Each row has a name. Each question is about the rows just above it.

Fugad: -3.56  +1.22  -5.34  +4.38  -2.88  -1.81  -3.34  -0.67  +5.22  +3.79
sim: +2.51  +2.21  +4.44  -5.44  +6.76  -0.74  +2.69  -2.60  -5.48  -5.81
Lumem: -5.06  -3.36  +1.17  -2.92  -4.01  -5.43  -0.40  +5.82  -0.42  +4.72
miti: +1.01  +0.90  +0.84  -3.20  +2.71  -1.30  +5.79  -4.38  -8.33  -3.47
tav: +1.01  +0.90  +0.84  -3.20  +2.71  -1.30  +5.79  -4.38  -8.33  +0.79
der: -5.06  +1.17  -3.36  -2.92  -4.39  -4.87  +1.85  -2.33  -3.05  +5.92
zok: +0.21  +5.95  -3.29  +4.62  +4.58  +0.68  +5.90  -2.65  -1.50  +0.79
Bis: -3.56  +1.22  +5.94  +4.38  -2.88  -1.81  -3.34  -0.67  +5.22  +3.79
gapu: +5.70  +0.47  +1.67  -0.75  +0.39  +2.87  -0.82  +2.30  -2.06  -5.66
Give the next 3 entries after +4.62  +4.58.
+0.68  +5.90  -2.65
What are the next 3 entries after -5.06  +1.17  -3.36  -2.92?
-4.39  -4.87  +1.85

